Below is a small trained network, with its code and all its weights. Each question gives an input and a class and asks what happens when units are switched off, that is, made to give their printed mean instead of their output.

import numpy as np


def w(rows, s, z=0):
    codes = np.array(rows[::2]) - 128.0
    scale = np.full(codes.shape[1], s)
    scale[-1] = z or s
    return codes * scale


def norm(h):
    return h / np.sqrt((h * h).mean(-1, keepdims=True) + 1e-5)


def f(y):
    return np.maximum(y, 0)


def log_softmax(a):
    a = a - a.max(-1, keepdims=True)
    return a - np.log(np.exp(a).sum(-1, keepdims=True))


def net(x, mask):
    res = np.array(x, float).reshape(1, 4) / 4 @ E
    u = 0
    for l in range(3):
        y = f(norm(res) @ A[l][:, :-1].T + A[l][:, -1])
        res = res + np.where(mask[u : u + 8], y, B[l][:, -1]) @ B[l][:, :-1]
        u += 8
    return log_softmax(norm(res)[-1] @ U[:, :-1].T + U[:, -1])


A, B = {}, {}
E = w([
[189,49,217,15,143],'x0',
[214,155,135,154,108],'x1',
[126,124,78,89,54],'x2',
[54,137,254,148,2],'x3',
],0.0048)
A[0] = w([
[122,92,17,28,1,55],'0.n1',
[195,147,174,74,118,27],'0.n2',
[223,162,145,156,106,3],'0.n3',
[109,119,131,77,150,133],'0.n4',
[112,127,209,171,236,67],'0.n5',
[53,106,120,81,149,7],'0.n6',
[121,87,187,173,104,123],'0.n7',
[161,86,112,152,186,121],'0.n8',
],0.0092,0.0034)
B[0] = w([
[172,209,254,162,245,254],'0.n1',
[96,29,94,150,101,190],'0.n2',
[209,117,105,187,21,166],'0.n3',
[117,84,61,132,101,184],'0.n4',
[190,184,228,169,194,212],'0.n5',
[24,58,98,164,160,158],'0.n6',
[127,209,84,42,103,216],'0.n7',
[90,201,144,39,34,215],'0.n8',
],0.0099,0.004)
A[1] = w([
[123,169,42,215,139,121],'1.n1',
[160,3,152,64,152,9],'1.n2',
[179,105,174,115,155,185],'1.n3',
[182,168,188,164,197,86],'1.n4',
[185,136,53,97,195,171],'1.n5',
[15,84,118,107,222,29],'1.n6',
[126,190,93,49,113,44],'1.n7',
[238,102,91,172,77,123],'1.n8',
],0.012,0.0013)
B[1] = w([
[32,99,121,140,178,212],'1.n1',
[7,124,80,145,182,191],'1.n2',
[89,148,154,129,164,202],'1.n3',
[187,100,135,66,193,255],'1.n4',
[109,209,196,102,53,189],'1.n5',
[182,91,187,235,44,190],'1.n6',
[191,81,68,98,83,200],'1.n7',
[140,78,190,195,103,189],'1.n8',
],0.016,0.0075)
A[2] = w([
[131,174,151,191,113,232],'2.n1',
[134,124,102,125,116,90],'2.n2',
[179,79,107,107,143,67],'2.n3',
[63,83,12,175,189,118],'2.n4',
[116,85,186,102,101,189],'2.n5',
[172,82,136,193,99,146],'2.n6',
[123,186,136,54,39,5],'2.n7',
[84,163,91,169,145,72],'2.n8',
],0.011,0.0012)
B[2] = w([
[179,117,194,66,120,211],'2.n1',
[125,93,139,85,126,137],'2.n2',
[129,38,55,60,109,174],'2.n3',
[2,32,109,72,136,250],'2.n4',
[116,181,69,143,93,254],'2.n5',
[165,53,190,161,58,231],'2.n6',
[97,245,99,69,87,246],'2.n7',
[110,116,94,120,199,195],'2.n8',
],0.012,0.0042)
U = w([
[154,146,182,89,213,191],'0',
[7,93,123,131,164,170],'1',
[153,84,180,180,82,200],'2',
[113,207,100,66,67,158],'3',
[153,89,95,121,143,110],'4',
[150,118,55,162,144,5],'5',
[146,129,59,177,148,35],'6',
[155,120,43,183,146,3],'7',
],0.013,0.0055)

Each question gives the input, the list of numbers given to net, and the class t.
The units are the neurons (one row each of A and B). Each row of codes is followed by its name. A weight is (code - 128) times the scale printed after its matrix; where a second scale follows, it is the last column's (A, B and U).
mask holds one flag per neuron, layer by layer. A switched-off neuron (its flag False) gives its mean, the last column of its row in B, instead of its output. The means were averaged over made-up inputs and are rounded, as every weight is.
A unit's drop is (log p(t) with every unit on - log p(t) with that unit switched off) / (log p(t) with every unit on - log p(t) with every unit switched off).
The circuit of an input: a set's keep is (log p(t) with only the set's units on - log p(t) with every unit switched off) / (log p(t) with every unit on - log p(t) with every unit switched off). Starting from the 12 units with the biggest drops (on a tie, the unit counted first), units are removed one at a time, each time the one whose removal leaves the highest keep (on an exact tie, the one counted first), for as long as the keep stays at least 0.8.
units of the circuit, in order: the units of the circuit, biggest drop first
k most important neurons: the k neurons with the biggest drops, biggest first
k most important neurons of layer l: the k neurons of layer l with the biggest drops, biggest first
input [1,-7,3,-6], class 2: units of the circuit, in order	1.n6
input [-7,-8,3,6], class 2: 3 most important neurons	1.n6; 1.n2; 0.n3
input [6,5,4,-6], class 1: 4 most important neurons	0.n2; 1.n2; 0.n7; 1.n6
input [-5,4,5,-5], class 0: 3 most important neurons	0.n1; 0.n7; 1.n5
input [-8,-6,-8,-5], class 0: units of the circuit, in order	0.n5; 1.n4
input [6,7,-6,-3], class 2: 4 most important neurons of layer 0	0.n3; 0.n1; 0.n2; 0.n5
input [-4,7,8,6], class 0: 2 most important neurons	0.n1; 0.n8
input [4,-8,5,-1], class 2: 2 most important neurons	1.n6; 0.n6
input [8,7,-2,6], class 1: units of the circuit, in order	1.n2; 0.n2
input [2,-6,3,-6], class 2: 2 most important neurons	1.n6; 0.n6
input [-1,7,5,-7], class 2: 3 most important neurons	1.n8; 0.n3; 0.n7
input [5,4,2,4], class 1: units of the circuit, in order	0.n2; 1.n2
input [-7,4,-8,2], class 0: 2 most important neurons	0.n5; 1.n4
input [5,7,4,8], class 3: most important neuron	0.n7
input [-2,-2,-7,5], class 0: 2 most important neurons	0.n5; 0.n8
input [4,-3,4,-3], class 0: 2 most important neurons	0.n1; 1.n4
input [3,5,-4,-4], class 2: 2 most important neurons of layer 0	0.n3; 0.n1
input [6,-8,0,-5], class 2: 3 most important neurons	1.n6; 0.n6; 1.n1
input [-2,7,-2,-4], class 2: 2 most important neurons	1.n8; 0.n3
input [7,4,6,1], class 1: units of the circuit, in order	1.n2
input [4,-7,3,7], class 2: 4 most important neurons of layer 0	0.n6; 0.n8; 0.n3; 0.n5
input [4,4,3,-3], class 1: 4 most important neurons	0.n2; 1.n2; 0.n7; 1.n6
input [-8,6,6,-7], class 1: 2 most important neurons of layer 1	1.n1; 1.n6
input [-7,-3,4,-8], class 3: 3 most important neurons of layer 1	1.n5; 1.n2; 1.n7
input [3,-5,-7,-8], class 3: 3 most important neurons of layer 0	0.n8; 0.n1; 0.n4
input [-1,-6,-2,8], class 3: 2 most important neurons of layer 0	0.n7; 0.n2
input [-5,8,2,-5], class 2: units of the circuit, in order	1.n8
